Here is a tiny trained network, its code and every weight. The questions are about switching its units off for an input and a class, where a switched-off unit gives its printed mean instead of its output.

import numpy as np


def w(rows, s, z=0):
    codes = np.array(rows[::2]) - 128.0
    scale = np.full(codes.shape[1], s)
    scale[-1] = z or s
    return codes * scale


def f(y):
    return np.maximum(y, 0)


def log_softmax(a):
    a = a - a.max(-1, keepdims=True)
    return a - np.log(np.exp(a).sum(-1, keepdims=True))


def net(x, mask):
    res = np.array(x, float).reshape(1, 3) / 4 @ E
    y = f(res @ A[0][:, :-1].T + A[0][:, -1])
    res = res + np.where(mask, y, B[0][:, -1]) @ B[0][:, :-1]
    return log_softmax(res[-1] @ U[:, :-1].T + U[:, -1])


A, B = {}, {}
E = w([
[45,43,54,132],'x0',
[207,41,153,36],'x1',
[33,82,255,142],'x2',
],0.0094)
A[0] = w([
[180,171,102,125,174],'neuron 1',
[198,188,107,129,209],'neuron 2',
[138,128,126,149,91],'neuron 3',
[136,164,107,156,96],'neuron 4',
[179,59,124,78,129],'neuron 5',
[178,73,173,78,108],'neuron 6',
[134,177,217,148,159],'neuron 7',
[88,178,103,174,254],'neuron 8',
[141,87,100,110,65],'neuron 9',
[162,154,113,130,154],'neuron 10',
[58,51,125,139,9],'neuron 11',
[174,103,208,91,73],'neuron 12',
[123,150,166,112,120],'neuron 13',
[166,153,131,115,71],'neuron 14',
[132,98,1,130,119],'neuron 15',
],0.026,0.0061)
B[0] = w([
[66,66,127,114,216],'neuron 1',
[47,63,105,78,242],'neuron 2',
[130,132,121,122,133],'neuron 3',
[115,157,100,125,170],'neuron 4',
[147,63,227,117,230],'neuron 5',
[215,81,15,142,228],'neuron 6',
[128,217,234,181,225],'neuron 7',
[90,226,36,109,228],'neuron 8',
[132,109,195,144,167],'neuron 9',
[87,105,123,124,182],'neuron 10',
[22,29,92,118,208],'neuron 11',
[214,131,26,171,218],'neuron 12',
[150,153,137,175,165],'neuron 13',
[118,78,113,147,168],'neuron 14',
[254,241,129,133,251],'neuron 15',
],0.038,0.019)
U = w([
[25,97,120,114,94],'0',
[192,146,106,149,252],'1',
[105,3,139,119,147],'2',
[209,102,225,116,29],'3',
[124,178,207,179,45],'4',
],0.012,0.0037)

Each question gives the input, the list of numbers given to net, and the class t.
The units are the neurons (one row each of A and B). Each row of codes is followed by its name. A weight is (code - 128) times the scale printed after its matrix; where a second scale follows, it is the last column's (A, B and U).
mask holds one flag per neuron, in row order. A switched-off neuron (its flag False) gives its mean, the last column of its row in B, instead of its output. The means were averaged over made-up inputs and are rounded, as every weight is.
A unit's drop is (log p(t) with every unit on - log p(t) with that unit switched off) / (log p(t) with every unit on - log p(t) with every unit switched off).
The circuit of an input: a set's keep is (log p(t) with only the set's units on - log p(t) with every unit switched off) / (log p(t) with every unit on - log p(t) with every unit switched off). Starting from the 12 units with the biggest drops (on a tie, the unit counted first), units are removed one at a time, each time the one whose removal leaves the highest keep (on an exact tie, the one counted first), for as long as the keep stays at least 0.8.
units of the circuit, in order: the units of the circuit, biggest drop first
most important unit: the unit with the biggest drop
top k neurons: the k neurons with the biggest drops, biggest first
drop when u is switched off: that unit's drop, to one decimal
input [0,-3,2], class 4: most important unit	neuron 2
input [0,-6,2], class 4: top 2 neurons	neuron 2; neuron 6
input [0,-2,7], class 4: top 3 neurons	neuron 7; neuron 2; neuron 1
input [1,7,6], class 2: top 3 neurons	neuron 15; neuron 11; neuron 5
input [4,6,0], class 3: top 3 neurons	neuron 5; neuron 2; neuron 1
input [5,4,0], class 3: top 2 neurons	neuron 2; neuron 15
input [4,6,1], class 2: top 2 neurons	neuron 11; neuron 7
input [-3,-2,1], class 4: top 2 neurons	neuron 11; neuron 7
input [8,4,0], class 3: top 3 neurons	neuron 15; neuron 2; neuron 1
input [2,-4,1], class 0: top 2 neurons	neuron 15; neuron 12
input [-5,-2,0], class 0: top 2 neurons	neuron 15; neuron 2
input [4,8,-4], class 3: drop when neuron 5 is switched off	0.9
input [2,3,-3], class 3: drop when neuron 11 is switched off	0.0
input [-8,-1,2], class 4: units of the circuit, in order	neuron 7
input [-2,-1,7], class 4: drop when neuron 7 is switched off	0.6
